Below are the code and all the weights of a small trained network. Each question names an input and a target symbol and asks about switching units off, where a switched-off unit gives its printed mean instead of its output.

import numpy as np


def w(rows, s, z=0):
    codes = np.array(rows[::2]) - 128.0
    scale = np.full(codes.shape[1], s)
    scale[-1] = z or s
    return codes * scale


def norm(h):
    return h / np.sqrt((h * h).mean(-1, keepdims=True) + 1e-5)


def f(y):
    return np.maximum(y, 0)


def softmax(a):
    e = np.exp(a - a.max(-1, keepdims=True))
    return e / e.sum(-1, keepdims=True)


def log_softmax(a):
    a = a - a.max(-1, keepdims=True)
    return a - np.log(np.exp(a).sum(-1, keepdims=True))


def net(x, mask):
    ids = ['αβγδεζηθλμξπσφω'.index(c) for c in x.split()]
    T = len(ids)
    res = E[ids] + P[:T]
    q, k, v = (norm(res) @ M[0].T for M in (Q, K, V))
    z = softmax(np.where(np.tri(T) > 0, q @ k.T / 2**0.5, -1e9)) @ v
    res = res + np.where(mask[0], z, O[0][:, -1]) @ O[0][:, :-1]
    y = f(norm(res) @ A[0][:, :-1].T + A[0][:, -1])
    res = res + np.where(mask[1:9], y, B[0][:, -1]) @ B[0][:, :-1]
    return log_softmax(norm(res)[-1] @ U[:, :-1].T + U[:, -1])


Q, K, V, O, A, B = {}, {}, {}, {}, {}, {}
E = w([
[106,85,126,111,95,185],'α',
[90,100,97,134,108,204],'β',
[127,82,175,196,150,169],'γ',
[101,123,37,103,127,80],'δ',
[169,69,168,72,111,99],'ε',
[236,114,225,135,182,91],'ζ',
[189,205,119,119,122,127],'η',
[41,2,109,160,78,95],'θ',
[52,116,106,146,115,204],'λ',
[128,80,180,64,148,109],'μ',
[66,7,117,186,196,89],'ξ',
[94,116,128,125,117,148],'π',
[79,86,118,139,73,191],'σ',
[135,97,147,93,133,113],'φ',
[133,68,124,104,73,174],'ω',
],0.0083)
P = w([
[125,109,139,86,249,172],'0',
[118,133,172,122,97,90],'1',
[140,123,104,118,169,182],'2',
[109,138,161,146,100,89],'3',
[163,123,93,130,138,171],'4',
[108,138,156,162,106,77],'5',
[177,116,78,148,121,168],'6',
[104,137,152,174,106,72],'7',
[189,100,57,151,98,194],'8',
],0.012)
Q[0] = w([
[116,65,141,128,86,115],'H0',
[65,145,201,254,31,20],'H0',
],0.0053)
K[0] = w([
[106,109,104,175,201,112],'H0',
[201,139,66,254,140,77],'H0',
],0.0084)
V[0] = w([
[164,76,253,214,178,197],'H0',
[206,242,157,168,83,147],'H0',
],0.0046)
O[0] = w([
[141,178,150,255,130,200,248],'H0',
[166,103,253,30,64,189,2],'H0',
],0.0067,0.0029)
A[0] = w([
[73,250,88,178,146,150,2],'N0',
[104,181,181,122,111,93,195],'N1',
[181,54,25,179,165,255,252],'N2',
[60,63,78,130,149,140,227],'N3',
[143,160,152,65,70,138,103],'N4',
[87,103,124,123,124,203,248],'N5',
[126,175,193,143,106,154,28],'N6',
[79,136,101,106,88,104,87],'N7',
],0.0073,0.002)
B[0] = w([
[96,87,180,108,152,69,153],'N0',
[138,171,71,94,143,201,148],'N1',
[176,138,106,143,152,201,255],'N2',
[174,87,134,79,158,161,178],'N3',
[113,129,148,3,144,228,134],'N4',
[220,165,118,97,138,123,169],'N5',
[73,122,208,91,65,162,138],'N6',
[147,116,92,26,116,113,137],'N7',
],0.0071,0.013)
U = w([
[137,87,148,116,134,120,21],'α',
[211,118,100,124,254,174,182],'β',
[78,160,179,233,107,157,138],'γ',
[159,90,63,20,138,39,137],'δ',
[195,161,129,146,102,53,91],'ε',
[149,158,233,161,114,124,195],'ζ',
[129,183,178,22,95,169,130],'η',
[85,48,101,165,122,77,177],'θ',
[80,110,139,100,178,142,5],'λ',
[84,193,117,124,186,117,59],'μ',
[94,76,112,243,184,59,100],'ξ',
[71,149,115,116,149,132,82],'π',
[94,100,112,134,104,142,27],'σ',
[110,201,85,141,138,101,98],'φ',
[203,149,32,160,70,157,142],'ω',
],0.008,0.0029)

Each question gives the input, a string of symbols that net reads in full, and the target symbol t.
The units are the heads (2 rows each of Q, K, V and O) and the neurons (one row each of A and B). Each row of codes is followed by its name. A weight is (code - 128) times the scale printed after its matrix; where a second scale follows, it is the last column's (O, A, B and U).
mask holds one flag per unit, heads first, then neurons. A switched-off unit (its flag False) gives its mean, the last column of its rows in O or B, instead of its output. The means were averaged over made-up inputs and are rounded, as every weight is.
A unit's drop is (log p(t) with every unit on - log p(t) with that unit switched off) / (log p(t) with every unit on - log p(t) with every unit switched off).
The circuit of an input: a set's keep is (log p(t) with only the set's units on - log p(t) with every unit switched off) / (log p(t) with every unit on - log p(t) with every unit switched off). Starting from all 9 units, units are removed one at a time, each time the one whose removal leaves the highest keep (on an exact tie, the one counted first), for as long as the keep stays at least 0.8.
circuit, biggest first: the units of the circuit, biggest drop first
most important unit: the unit with the biggest drop
k most important neurons: the k neurons with the biggest drops, biggest first
drop of u: that unit's drop, to one decimal
input δ ε φ θ η μ, target η: circuit, biggest first	H0; N1; N2
input δ ε σ μ, target δ: circuit, biggest first	H0; N2
input ξ ω σ β, target ξ: circuit, biggest first	H0; N0; N2
input ω δ γ ζ δ β, target δ: circuit, biggest first	H0; N2; N7
input ξ λ σ σ ε ε, target ξ: most important unit	N2
input α ω π γ ξ ω β λ, target ξ: 2 most important neurons	N0; N2
input θ δ ζ β α δ μ α, target δ: circuit, biggest first	H0; N2
input η σ ξ μ, target ξ: circuit, biggest first	H0; N2
input θ ξ ω π, target ξ: circuit, biggest first	H0; N2
input π ξ ε ε, target ξ: circuit, biggest first	H0; N2; N5
input ω η φ ξ β ω ξ φ, target ξ: circuit, biggest first	N2; H0
input β ε δ π σ ε σ π, target δ: 3 most important neurons	N2; N7; N1
input μ γ σ φ σ δ γ α, target γ: 3 most important neurons	N2; N3; N4
input φ μ ξ α, target ξ: circuit, biggest first	H0; N0; N2
input α α ω β σ φ η ε, target η: 2 most important neurons	N4; N1
input ω η ε π, target η: circuit, biggest first	H0
input ζ θ ζ γ ω ε, target ζ: 2 most important neurons	N2; N6
input θ λ λ η σ γ, target ζ: 2 most important neurons	N2; N6
input ε μ β α γ ω, target γ: drop of N2	0.1
input ζ β γ π, target γ: drop of H0	0.8
input α ξ β α ω δ δ ε, target δ: drop of H0	1.1
